Below are the code and all the weights of a small trained network. Each question names an input and a target symbol and asks about switching units off, where a switched-off unit gives its printed mean instead of its output.

import numpy as np


def w(rows, s, z=0):
    codes = np.array(rows[::2]) - 128.0
    scale = np.full(codes.shape[1], s)
    scale[-1] = z or s
    return codes * scale


def norm(h):
    return h / np.sqrt((h * h).mean(-1, keepdims=True) + 1e-5)


def f(y):
    return np.maximum(y, 0)


def softmax(a):
    e = np.exp(a - a.max(-1, keepdims=True))
    return e / e.sum(-1, keepdims=True)


def log_softmax(a):
    a = a - a.max(-1, keepdims=True)
    return a - np.log(np.exp(a).sum(-1, keepdims=True))


def net(x, mask):
    ids = ['αγδεημψω'.index(c) for c in x.split()]
    T = len(ids)
    res = E[ids] + P[:T]
    r = norm(res)
    for j in range(2):
        rows = slice(2 * j, 2 * j + 2)
        q, k, v = (r @ M[0][rows].T for M in (Q, K, V))
        z = softmax(np.where(np.tri(T) > 0, q @ k.T / 2**0.5, -1e9)) @ v
        o = O[0][rows]
        res = res + np.where(mask[j], z, o[:, -1]) @ o[:, :-1]
    y = f(norm(res) @ A[0][:, :-1].T + A[0][:, -1])
    res = res + np.where(mask[2:14], y, B[0][:, -1]) @ B[0][:, :-1]
    return log_softmax(norm(res)[-1] @ U[:, :-1].T + U[:, -1])


Q, K, V, O, A, B = {}, {}, {}, {}, {}, {}
E = w([
[154,157,143,253,194,36,178,159],'α',
[99,155,144,124,201,160,67,168],'γ',
[73,38,115,94,138,81,140,187],'δ',
[154,87,91,113,183,196,126,157],'ε',
[144,85,232,116,114,125,144,146],'η',
[175,68,107,133,50,74,141,109],'μ',
[99,146,78,89,87,123,96,164],'ψ',
[152,139,141,94,65,136,180,80],'ω',
],0.018)
P = w([
[146,117,105,123,113,126,162,123],'0',
[121,145,118,191,102,167,144,149],'1',
[178,143,132,85,125,145,135,170],'2',
[82,165,130,221,90,180,167,155],'3',
[181,152,131,59,147,119,126,152],'4',
[76,177,121,249,85,181,196,124],'5',
[191,155,119,44,165,100,122,116],'6',
],0.011)
Q[0] = w([
[100,140,119,177,47,150,111,119],'head 1',
[38,182,128,203,100,179,235,126],'head 1',
[69,121,21,219,159,166,55,128],'head 2',
[77,183,134,208,82,152,254,108],'head 2',
],0.0097)
K[0] = w([
[107,117,105,138,99,184,115,150],'head 1',
[65,110,137,211,102,158,137,97],'head 1',
[64,94,134,125,97,177,102,106],'head 2',
[102,153,120,246,112,141,175,153],'head 2',
],0.013)
V[0] = w([
[97,144,188,97,217,150,105,60],'head 1',
[112,98,187,2,87,124,146,151],'head 1',
[58,105,106,174,166,71,104,204],'head 2',
[85,221,122,94,57,81,89,96],'head 2',
],0.0079)
O[0] = w([
[147,17,173,175,89,133,196,152,1],'head 1',
[89,158,118,245,111,205,113,93,237],'head 1',
[254,78,99,119,174,168,133,66,198],'head 2',
[163,168,66,100,94,196,157,183,98],'head 2',
],0.009,0.0063)
A[0] = w([
[162,162,136,203,7,73,110,100,199],'neuron 1',
[130,114,79,134,161,98,95,74,101],'neuron 2',
[107,119,109,103,154,142,38,205,164],'neuron 3',
[157,152,148,183,156,26,185,163,3],'neuron 4',
[117,121,173,16,45,145,178,46,139],'neuron 5',
[116,174,150,71,73,109,206,175,101],'neuron 6',
[143,154,118,85,109,169,112,36,95],'neuron 7',
[125,73,234,168,138,76,162,148,154],'neuron 8',
[90,179,138,183,126,112,94,124,103],'neuron 9',
[184,133,52,111,103,206,110,159,52],'neuron 10',
[160,82,111,177,169,205,190,174,144],'neuron 11',
[166,122,254,187,84,109,186,133,37],'neuron 12',
],0.0092,0.0044)
B[0] = w([
[192,133,147,24,228,57,52,223,254],'neuron 1',
[174,208,193,117,126,167,132,153,250],'neuron 2',
[110,139,87,126,141,91,204,108,248],'neuron 3',
[120,177,203,220,121,157,181,100,156],'neuron 4',
[60,195,139,208,105,75,126,113,184],'neuron 5',
[66,121,163,136,94,187,22,63,196],'neuron 6',
[142,99,148,190,121,114,222,165,189],'neuron 7',
[170,234,118,136,29,122,177,135,200],'neuron 8',
[153,34,136,97,82,113,92,150,196],'neuron 9',
[214,165,50,208,54,103,140,44,209],'neuron 10',
[88,93,151,112,69,117,77,128,254],'neuron 11',
[186,35,111,75,157,255,202,172,178],'neuron 12',
],0.0084,0.0053)
U = w([
[162,186,199,210,140,38,214,114,103],'α',
[169,124,167,157,187,168,76,77,104],'γ',
[116,190,116,68,221,142,188,128,50],'δ',
[72,83,92,162,165,89,193,200,254],'ε',
[179,68,156,72,45,151,194,171,203],'η',
[190,114,119,8,163,2,125,140,118],'μ',
[178,162,27,138,84,143,151,108,161],'ψ',
[76,178,192,207,48,107,74,141,99],'ω',
],0.0078,0.0022)

Each question gives the input, a string of symbols that net reads in full, and the target symbol t.
The units are the heads (2 rows each of Q, K, V and O) and the neurons (one row each of A and B). Each row of codes is followed by its name. A weight is (code - 128) times the scale printed after its matrix; where a second scale follows, it is the last column's (O, A, B and U).
mask holds one flag per unit, heads first, then neurons. A switched-off unit (its flag False) gives its mean, the last column of its rows in O or B, instead of its output. The means were averaged over made-up inputs and are rounded, as every weight is.
A unit's drop is (log p(t) with every unit on - log p(t) with that unit switched off) / (log p(t) with every unit on - log p(t) with every unit switched off).
The circuit of an input: a set's keep is (log p(t) with only the set's units on - log p(t) with every unit switched off) / (log p(t) with every unit on - log p(t) with every unit switched off). Starting from the 12 units with the biggest drops (on a tie, the unit counted first), units are removed one at a time, each time the one whose removal leaves the highest keep (on an exact tie, the one counted first), for as long as the keep stays at least 0.8.
units of the circuit, in order: the units of the circuit, biggest drop first
unit that matters most: the unit with the biggest drop
top k neurons: the k neurons with the biggest drops, biggest first
which heads matter: for each layer, one digit per head in row order, 1 if its drop is at least 0.15 and else 0, layers parted by /
input ω η ψ η ω ω γ, target ε: unit that matters most : head 2
input δ α η ω γ, target ω: which heads matter : 10
input ω ω δ γ, target ε: top 4 neurons : [neuron 3; neuron 1; neuron 2; neuron 6]
input η ε ω δ, target α: top 3 neurons : [neuron 1; neuron 6; neuron 8]
input ω ω γ α γ δ, target μ: units of the circuit, in order : [head 1; head 2]
input δ α η δ δ δ ε, target γ: which heads matter : 11
input δ α γ ω ω, target α: which heads matter : 00
input ψ ψ η ω ω ε, target ε: top 2 neurons : [neuron 1; neuron 6]
input ψ ψ ε, target ψ: which heads matter : 00
input ω ω ω μ δ ε, target δ: which heads matter : 11
input ω ψ ω δ, target ψ: which heads matter : 11
input δ δ α ω α ψ γ, target μ: which heads matter : 10
input ω ω δ, target ε: units of the circuit, in order : [head 1; neuron 3]
input ε ψ μ γ δ, target δ: unit that matters most : head 1
input δ ψ δ δ ε η δ, target α: top 2 neurons : [neuron 1; neuron 8]
input ω ω ψ δ ε, target ψ: which heads matter : 10
input δ γ η γ, target η: which heads matter : 11
input γ ε ψ δ η δ ε, target ω: top 3 neurons : [neuron 11; neuron 1; neuron 12]
input ψ ψ η δ ψ ω γ, target ψ: which heads matter : 11
input δ ψ α ω, target α: which heads matter : 01
input γ ω δ, target η: top 3 neurons : [neuron 1; neuron 8; neuron 10]
